Here is a tiny trained network, its code and every weight. The questions are about switching its units off for an input and a class, where a switched-off unit gives its printed mean instead of its output.

import numpy as np


def w(rows, s, z=0):
    codes = np.array(rows[::2]) - 128.0
    scale = np.full(codes.shape[1], s)
    scale[-1] = z or s
    return codes * scale


def f(y):
    return y / 2 * (1 + np.tanh(0.7978845608 * (y + 0.044715 * y**3)))


def log_softmax(a):
    a = a - a.max(-1, keepdims=True)
    return a - np.log(np.exp(a).sum(-1, keepdims=True))


def net(x, mask):
    res = np.array(x, float).reshape(1, 3) / 4 @ E
    y = f(res @ A[0][:, :-1].T + A[0][:, -1])
    res = res + np.where(mask, y, B[0][:, -1]) @ B[0][:, :-1]
    return log_softmax(res[-1] @ U[:, :-1].T + U[:, -1])


A, B = {}, {}
E = w([
[58,205,66,84,118,224,204,165,91,69,118,97],'x0',
[215,170,254,82,121,143,182,128,168,21,129,160],'x1',
[201,136,80,99,166,169,145,114,154,183,241,224],'x2',
],0.013)
A[0] = w([
[100,138,224,90,141,155,106,172,80,97,113,156,117],'n0',
[190,89,181,43,71,90,103,58,147,54,170,123,86],'n1',
[178,218,219,130,100,159,185,151,98,21,126,119,127],'n2',
[51,93,171,198,105,60,138,141,134,99,127,25,144],'n3',
[170,106,113,88,161,109,17,88,170,205,163,168,135],'n4',
[120,91,133,234,127,60,132,141,152,133,192,213,132],'n5',
[150,92,122,147,183,122,119,144,112,229,153,161,143],'n6',
[137,139,122,81,200,224,142,161,135,122,248,205,188],'n7',
[222,86,153,223,96,41,55,115,253,116,55,150,132],'n8',
[198,155,74,10,102,179,130,103,121,90,124,165,2],'n9',
[93,5,72,140,99,152,77,161,71,121,135,101,145],'n10',
[175,167,233,58,107,118,162,102,228,96,167,144,99],'n11',
[118,96,161,39,63,139,165,147,142,59,29,92,119],'n12',
],0.0063,0.0062)
B[0] = w([
[161,113,203,80,131,59,143,70,102,100,140,189,163],'n0',
[157,129,73,151,109,142,114,169,168,105,73,70,193],'n1',
[134,114,177,38,80,108,114,121,67,67,167,209,237],'n2',
[99,166,111,124,30,142,82,80,67,149,108,24,212],'n3',
[111,77,134,68,236,90,156,15,60,54,139,172,216],'n4',
[156,105,129,81,172,106,114,150,106,119,156,184,187],'n5',
[192,110,138,99,178,116,150,77,148,158,102,131,196],'n6',
[113,234,38,180,84,23,141,152,168,208,100,79,255],'n7',
[65,239,64,184,54,180,106,157,119,177,57,57,237],'n8',
[102,125,171,112,162,150,102,220,88,83,197,110,168],'n9',
[78,138,128,100,120,95,171,101,126,147,112,34,202],'n10',
[59,184,130,131,18,156,74,107,136,94,48,2,234],'n11',
[166,95,213,88,208,134,75,103,118,49,141,167,199],'n12',
],0.0071,0.013)
U = w([
[111,168,111,201,56,84,134,97,170,201,97,121,82],'0',
[66,178,155,160,89,186,80,203,122,160,105,115,245],'1',
[232,38,241,100,212,101,134,71,101,130,178,255,94],'2',
],0.0076,0.0012)

Each question gives the input, the list of numbers given to net, and the class t.
The units are the neurons (one row each of A and B). Each row of codes is followed by its name. A weight is (code - 128) times the scale printed after its matrix; where a second scale follows, it is the last column's (A, B and U).
mask holds one flag per neuron, in row order. A switched-off neuron (its flag False) gives its mean, the last column of its row in B, instead of its output. The means were averaged over made-up inputs and are rounded, as every weight is.
A unit's drop is (log p(t) with every unit on - log p(t) with that unit switched off) / (log p(t) with every unit on - log p(t) with every unit switched off).
The circuit of an input: a set's keep is (log p(t) with only the set's units on - log p(t) with every unit switched off) / (log p(t) with every unit on - log p(t) with every unit switched off). Starting from the 12 units with the biggest drops (on a tie, the unit counted first), units are removed one at a time, each time the one whose removal leaves the highest keep (on an exact tie, the one counted first), for as long as the keep stays at least 0.8.
circuit, biggest first: the units of the circuit, biggest drop first
most important unit: the unit with the biggest drop
k most important neurons: the k neurons with the biggest drops, biggest first
drop of u: that unit's drop, to one decimal
input [5,1,-7], class 2: circuit, biggest first : (n12 n8 n11)
input [-5,3,-6], class 1: most important unit : n7
input [-1,0,1], class 2: 2 most important neurons : (n11 n8)
input [0,8,7], class 0: 2 most important neurons : (n7 n12)
input [-8,1,7], class 0: 3 most important neurons : (n8 n7 n11)
input [4,8,7], class 1: 2 most important neurons : (n9 n2)
input [0,-8,2], class 2: 2 most important neurons : (n8 n7)
input [0,-6,8], class 2: 3 most important neurons : (n4 n8 n11)
input [-8,-1,2], class 2: 3 most important neurons : (n4 n7 n5)
input [-8,1,-8], class 1: 3 most important neurons : (n7 n8 n6)
input [-8,3,-8], class 1: 2 most important neurons : (n7 n8)
input [-7,1,6], class 0: 4 most important neurons : (n8 n7 n2 n12)
input [-5,2,-6], class 1: drop of n9 : -0.1
input [2,6,-7], class 2: most important unit : n12
input [8,-2,6], class 0: drop of n7 : 1.8
input [-6,-6,2], class 2: drop of n4 : 0.3
